In the rows, 128 means zero.
Here are made-up objects, facts about them, and rows of numbers that follow some of those facts. Name the object behind each unnamed row.

There are 3 kinds of fact about the objects: θ, η, α.
θ: belongs to class; η: refers to; α: is of sort
mufle | θ b | η pototruk,plobas,roska | α 448
robu | θ a | η gede,skuver | α 711
ratram | θ b | η sterufom | α 537
pelemum | θ b | α 537
flefla | θ c | α 4
zutror | θ c | η robu,lobros | α 4
stebrur | θ a | η kludril,foplak,flukli | α 847
kugru | θ a | η taskor,rezas,skamelor,plobas | α 4
rezas | θ b | η gede,sterufom,ratram | α 847
golu | θ b | η pupel | α 537
skeski | θ a | η vafuval,flostum | α 448
tobuk | θ a | α 4
klistos | θ a | η taskor,dritom,skeski | α 448
foplak | θ c | α 711
migi | θ a | α 448
zagen | θ b | α 448
miplak | θ a | η kodi | α 537
kludril | θ a | η rezas | α 537
grirak | θ a | η fluskale,degrozur,klonos | α 847
flukli | θ a | η bruni | α 448
klonos | θ b | α 537
pototruk | θ a | α 448
trudodrol | θ a | α 711
kuzi | θ b | η matri,rivun | α 847
gugrigro | θ a | η flefla,ruklobar,kloton | α 847
fluskur | θ c | η gede,drokiten | α 711
pledror | θ c | α 718
vafuval | θ b | η kodi,fluskur | α 847
grivim | θ b | η drokiten,migi,brito | α 4
gigenom | θ c | η miplak,skuver,zodri | α 537
noler | θ c | η pupel,klagam | α 711
nitok | θ a | η letros,meri,noler | α 847
druveza | θ a | η pemegur,brito | α 711
fluskale | θ a | α 537
migrazos | θ b | α 448
letros | θ a | η grepidril,pototruk,roska | α 537
tosto | θ a | α 448
popluskes | θ a | η drokiten | α 4
zugen | θ a | η neskem | α 711
stuvok | θ a | η matri,sobas | α 847
flepa | θ b | η foplak,bruni | α 718
rister | θ b | η roska | α 847
truflol | θ a | α 718
bruni | θ a | α 718
fubri | θ b | η trizis,kapladras,lobros | α 711
traten | θ b | η robu,lobros | α 448
matri | θ b | η pototruk | α 718
zodri | θ a | η plobas | α 448
trizis | θ a | η gede,vafuval,robu | α 718
gripi | θ c | α 718
meri | θ c | α 847
trukor | θ c | α 847
klagam | θ a | η dritom,kidros | α 537
roska | θ b | η sterufom | α 448
dritom | θ a | η gede,drokiten | α 448
rivun | θ a | η bruni | α 4
grebren | θ a | η flostum | α 711
tradre | θ c | η pototruk | α 847
nilem | θ a | η trudodrol,roska | α 718
skuver | θ a | η gede | α 711
drokiten | θ b | η gede,robu | α 711
bruza | θ c | η matri,gripi | α 847
pupel | θ a | η miplak,fimak | α 847
kodi | θ c | η skuver | α 537
dibrom | θ b | η dritom | α 537
namil | θ a | η kludril,drokiten,gozel | α 847
fimak | θ b | η flostum | α 718
grepidril | θ b | α 711
stoplon | θ c | α 711
sterufom | θ a | α 448
gozel | θ a | α 711
favik | θ a | η lobros | α 847
skule | θ b | η fluskur,bruni | α 718
brito | θ a | η brikle | α 4
drupim | θ b | η klistos,kodi | α 448
breplan | θ c | α 4
plobas | θ c | η pemegur,skuver | α 711
klotrar | θ b | α 4
neskem | θ b | η vafuval,klonos | α 718
gafu | θ a | η meri | α 711
fitrul | θ a | α 711
flostum | θ a | α 537
defom | θ c | α 448
dizal | θ a | η meri | α 718
grufli | θ b | η truflol | α 718
kasom | θ c | η trudodrol | α 718
ludropas | θ a | η flefla | α 711
brikle | θ c | η gripi,flafeplal | α 718
dastubam | θ a | η nasu | α 4
vomem | θ a | η taskor,fubri | α 537
nasu | θ a | η zutror | α 537
taskor | θ c | α 711
bidi | θ b | η gede,skuver | α 718
kidros | θ b | η sterufom | α 847
skamelor | θ b | η zagen,kidros | α 718
flafeplal | θ c | η dritom,kapladras,lobros | α 537
roskos | θ b | α 847
bopa | θ a | η gafu | α 448
stozek | θ a | α 718
kame | θ a | α 847
kapladras | θ c | η skuver | α 711
puder | θ a | η dibrom,grufli | α 4
ruklobar | θ a | α 4
pemegur | θ a | α 718
skeskik | θ a | η klistos,drokiten,mufle | α 4
degu | θ a | η matri,truflol | α 711
degrozur | θ b | η zutror,bruza,flukli,puder | α 4
plopen | θ b | η dritom,fluskur | α 448
gede | θ a | α 537
sobas | θ b | α 537
zitru | θ b | η grepidril,kapladras | α 537
gedas | θ a | η trudodrol,klonos | α 4
lobros | θ a | η pemegur | α 718
kloton | θ c | η matri | α 718
lakun | θ a | α 537
mani | θ a | η flafeplal | α 718

Known rows:
[170 136  75 151 130 142 162 140 144 102  93 100  68 136 137 143  86 111
 105 122 121 104 148 169 114  89 167  79 103 120 176 147 168 153 121 112
 151 104 183 167 183  93 116 165 140 128  87 119 167 117 164 169] -> namil
[113 111 105 129 149 188 137 156 206 125  78 118 113 166 130 122 141 114
 137 144 141 102 109 153  86 192 143  60 121 112 126 112 156 118 165 139
  91 121 168 169 206 105 131 171 151 134 115 143 151 149 109 167] -> kludril
[113 191 155 144  80 143 127 146 128 115 163 135 144 109  85 117 122 133
 108 131 122 162 147  69 164  91 152 148 146 124 191  87  85 143 103 129
 147 162  77 115 127 145 147 159 127 150 124  83 162 128  86 179] -> lobros
[150 114  85  97 138 176 137 158 147 123  85 110 126 167 144  75 121 141
 142  96 152 119  88 130  65 176 104 112 135 121 119 157 171 138 164 139
 113  72 166 125 176  74 173 117 109 146  97 123 182 145  57 133] -> flafeplal
[105 172 151 147  94 113 130 143 104 112 149 127 126 101  93 120 117 147
 106 148 112 175 135 102 169  71 158 149 148 136 198 111 112 131 114 125
 151 148  89 105 104 113 132 140 117 151 121  71 176 136 120 152] -> mani
[100 106 100 126 140 141 131 152 153 131  96  94 105 165 158 119  97 125
 143 161 166 148 119 192  88 200 148  61 130 149  96 110 167 102 184 124
  85 119 188 152 176  69 136 135 130 113 117 115 156 156 118 142] -> letros
[106 127 150 125 119  89 138 110 117 169 171 172 149 110 113 142 155 119
 122 118 136 101 153 111 171 158  79 169 114 155  53 111  96 109  91 120
 123 182 131 115  63 152 120 125 107 125 188 182  31 126 189  40] -> roska
[ 87 116 138 130 105  87 115 115 134 168 213 151 176 136 108 120 182 105
 105 138 156 100 181 121 183 148 117 129 127 174  85 109  60 102 114 141
 104 177 117 119  67 186 130 162  93 118 174 157  73 138 186 105] -> pototruk
[201 115 108 143 104  99 130 157 124 100 104 120 105 150 180 143  63 110
 125  80 171  96 141 163  93 106 136 138  97 146 125 139 141 172 143 117
 122  75 189 114 130  82 138 101 102 115  95 138 139 133 121 159] -> tradre
[121 111  95  90 155 174 121 142 147 139  89  96  87 147 146 105  94 122
 135 126 149 151  66 161  53 188 102 102 141 124  73 123 201 123 156 124
 124 106 172 118 185  43 140 106 127 147 107 124 128 138 103  97] -> zitru
[117 101 169 106 138  96 116 106 104 158 159 169 195 120 120 113 185 172
 166 117 119 141 121 105 179 138  98 184 140 137  95 157  98 107 140 148
 111 118  88 108  46 167 146  73 104 133 171 147 133 125 135  90] -> breplan
[111 149  97 117 125 216 126 143 208 117 111 103 127 171 123  93 131 101
 127 143 143 104 128 121  78 222 120  55 121 103 112 111 145 115 148 138
 103 123 146 163 211 128 136 196 150 114 119 143 149 136  38 187] -> gede
[124 170 104 136 111 159 119 136 148 116 132 114 115 147 119  92 111  97
 107 132 134 108 161 114 112 162 129  91 127 124 134 116 117 122 105 131
 127 135 133 153 172 132 136 180 133 104 130 129 146 123  78 153] -> skuver
[116 157 189 177  96 131 120 147 164  98 137 157 154 117 104 166 133 125
 113 143 124 150 149  75 168  89 166 144 132 106 181  75  59 160 127 136
 118 157  76 111 120 171 114 150 155 136 130 120 120 137 107 194] -> bruni
[ 62  99 175 138 167 103 159  99 120 171 135 155 158 105 102 139 204 168
 160 168  97 150 131 135 202 134 142 146 142 126 125 147 121  95 143 140
 109 158 100 139  68 166 107 123 137 138 159 143 138 131 220  93] -> gedas
[150 114 125 114 158 200 110 126 185 126  75 122 112 148 147 154 127 104
 149 116 135 112  85 123  57 193 103  74 122  81  80 130 154 127 156 137
 104 100 123 148 197 126 110 120 180 107 123 166  86 126  72 159] -> klonos
[111  91 180 101 123 103 102 114 120 149 179 171 217 133 120 131 185 148
 146 116 143 132 112  86 169 142  94 174 143 153 101 139  52 118 156 151
  94 131  84  79  42 182 145  76  93 149 161 139 105 132 121 124] -> flefla
[103 124  92 119 150 158 134 147 161 130  90  92 100 160 143 100 107 126
 147 154 147 131 113 174  90 196 132  70 130 130 110 126 185  99 158 137
 104 116 174 170 186  83 132 158 148 109 114 123 177 144  95 142] -> klagam
[118 152 181 160  87 120 102 157 140  99 157 143 155 116 114 170 127 132
 116 147 141 158 151  99 155  76 175 142 137 120 172  77  55 144 143 127
 124 151  86  92 123 157 129 135 134 138 125  92 129 144 105 195] -> truflol
[122  98 140  94 151  93 109  80  84 173 176 148 155 103 123 133 183 129
 127 118 108 123 124 124 150 117  92 168 133 135  79 152 109  96  99 134
 140 150  94 104  70 180 107 106 109 128 170 150  51 104 178  63] -> migrazos
[112 122 126  96 149 100 151  82  85 183 163 145 121  95  99 101 166 141
 122 119  96 120 124 112 168 125  80 171 136 138 100 166 148 115  79 114
 162 155 121 126  71 143 121 122 105 140 163 164  89 103 202  11] -> drupim

Rows to name:
No name comes twice in this set of rows, the named rows included.
[124 174 181 137 103 113 110 106  97 112 128 140 117  77 118 147  72 150
 142 129 104 182 137  86 143 106 107 175 149 109 124  91 128 122  97  95
 162 143  75 121  97 110 111  88 169 116 149  93 108 122  94 129] => fimak
[ 82 102 127 121 141  49 124  76  74 169 184 134 162 115 138 124 161 142
 139 156 127 131 165 166 190 120 124 142 126 175 104 158 105  78 111 140
 120 154 127 126  49 171 119 124 107 102 164 130 116 115 215  76] => bopa
[126 148 192 149  85 119  90 158 142 106 149 156 131 104 117 189 107 112
 111 122 149 167 106  78 132  83 138 168 133 119 129  55  65 185 134 119
 137 158  87  62 120 118 126  86 120 168 128 104  60 139 102 160] => matri
[164 115  76 133 126 120 104 125 134 102 135  81  98 144 164 143  82  99
 120 120 142 101 170 175  91  94 163  84 109 122 156 136 130 120 129 121
 139  94 150 155 169 143 101 140 152  98  89 112 137 115 110 203] => kame
[138  96  98  97 163 180 101 119 150 131  93 101 111 147 167 138 119 115
 151 127 139 151  75 164  46 168 109  90 137 107  76 118 169 112 162 130
 120  90 139 118 186 102 111  95 163 118 113 138 102 124  81 141] => pelemum
[143  98 145 112 145  69 125  87  84 159 166 163 185 124 138 105 183 151
 146 106 120  98 148 112 168 117  91 173 125 155  99 194  90 110 108 147
 123 122 104 109  44 194 140 100  97 119 163 168 111 109 166  81] => defom
[155 147  76 143 116 118 123 117 116  98 132  83  90 137 159 126  47 111
 128 122 140 104 195 178 100 116 138  88 112 133 137 142 152 113 110 115
 143 107 151 176 164 121 111 158 156  85 101 107 149 115  99 183] => pupel
[150 158 164 141  92 119 128 149 108  99 134 155 143 113 112 126 112 156
 121  91 124 162 115  71 150  72 125 201 131 129 176 120 110 177 122 129
 150 115  93  87  85 101 160  93  95 157 119  99 169 136  87 130] => brikle
[189 120 144 149 137 152 119 153 166 102  80 145 149 155 158 136 139 107
 134  92 137  72 121 108 103 141 124 132 116 110 121 139  94 175 137 131
 100  95 147 132 139 149 138 123 135 110 119 182 129 129 101 159] => foplak
[209 125  90 127 118 116 113 120 122  89 105 109 114 145 184 140  75 115
 139  82 141  92 154 157  79 100 135 124 112 117 130 171 127 149 130 124
 139  61 148 137 125 130 127 106 127  96 102 127 140 108  82 191] => trukor
[140 122 110 148 161 148 136 127 113 118  99 110 106 137 154 126 134 128
 134 146 105 114 133 156 116 119 153  92 124 105 156 149 148 119 132 129
 131 112 138 165 164 146 114 151 164 102 116 131 163 119 144 144] => zugen
[156 156 192 151 100  97 112 128 101  98 128 151 155  99 137 154  96 162
 152 110 120 164 141  95 145  82 136 195 134 127 159 117 101 151 126 129
 132 105  77  95  84 133 141  73 141 118 128 101 149 128  85 158] => pledror
[122 115  97  90 160 160 114 120 138 132  76  92  96 134 166 116  98 133
 160 131 133 150  80 169  56 189  94  92 135 109  78 129 217  93 154 121
 127 100 155 145 174  67 121  99 158 103 119 128 120 126  83 115] => golu
[106  96 160 107 154 124 142 116 129 171 143 155 152  92  79 146 205 152
 134 127 102 154  67  94 174 109 103 180 146 118 115 133 128 130 137 131
 133 151  93  87  94 148 123  96 109 201 153 147  94 124 200  65] => degrozur

Now the same objects, written a new way:
Some objects and their rows:
[164 154 140 127  87 116 137 138 100 124 152  97 137] -> brito
[138 151 149 139  86 134 129 112 118 117 162 104 150] -> rivun
[146 101 111 111 152 161  90 146 104 167 100 141 106] -> plopen
[160 136 137 138  88 153 142 103  96 133 147 103 146] -> popluskes
[165 152 115 140 110 126 102 151  94 145 148 119 130] -> mani
[124 108 120 145 119 166 167  87 100 115 100 116 150] -> rezas
[109 112 136 192 172 126 124 114 192  97 135 151 113] -> letros
[158 129 134 149 103 162 137  82 102 116 138  91 155] -> skeskik
[132 141 108 150 127 158 187  72 164  56 117 114 159] -> nitok
[109 113 146 145 129 170 159  86  97  99 113 134 175] -> kuzi
[117 106 146 155 113 119 182  95 109  80 105 108 160] -> tradre
[ 88  95 124 203 204 158 133 108 177 130 163 155 122] -> golu
[106 116 121 153 131 173 167  67 128 100 118 116 152] -> rister
[ 85  91 130 186 180 112 114 137 148 169 152 169 113] -> klonos
[120 166 134 142 100 141 150 107 139 109 193  95 152] -> tobuk
[150 132 138  43 102 123 129 125 150 114  64 157  92] -> gozel
[ 74 110 141 190 198 147 125 133 157 140 171 162 124] -> pelemum
[116 134  91 112 137 127  83 159 132 159 113 125  98] -> zagen
[ 92 132 119 144 146 156 184  99 126 100 139 131 156] -> roskos
[135 128 132 171 145  76 113 169 166 146 120 160 105] -> gede
[105 119 122 122 138  93 114 163 127 137 134 122 117] -> defom

Which object is each row?
No name comes twice in this set of rows, the named rows included.
[ 99 133 100 108 168 133  97 149 126 156 144 135 119] => migrazos
[113  66 150 202 186 122 147 108 141 124 109 156 118] => gigenom
[144 102 150 190 187 138 131 118 172 124 121 167 121] => vomem
[136  76 163 197 167  95 127 137 130 144 108 162 120] => flafeplal
[ 91 118 136 143 121 112 204  97 123  96 138 118 160] => trukor
[117 147 130  48 119 126 122 119 142 135  90 126 102] => grepidril
[ 94 143 129 139 117 155 148  88 108 143 204  91 155] => klotrar
[113 120 128  68 120 118 159  91 148 118  78 122  99] => noler
[140 120 125  46 121 139 128 127 119 159  69 148  89] => drokiten
[ 99 111 115 164 105 119 126 112  94 152 175  95 148] => kasom
[165 128 130 139 129 147 176 104 115  90  82 130 158] => favik
[104 142 139 150 100  84 101 150  78 146 174  99 150] => kloton
[101 160 123 134  91 108  74 154  86 172 181 105 143] => matri
[111 124 116 139 128 153 173  94 122 119 122 104 143] => kidros
[106 140 117 148 109 132  81 151  73 180 178 119 154] => grufli

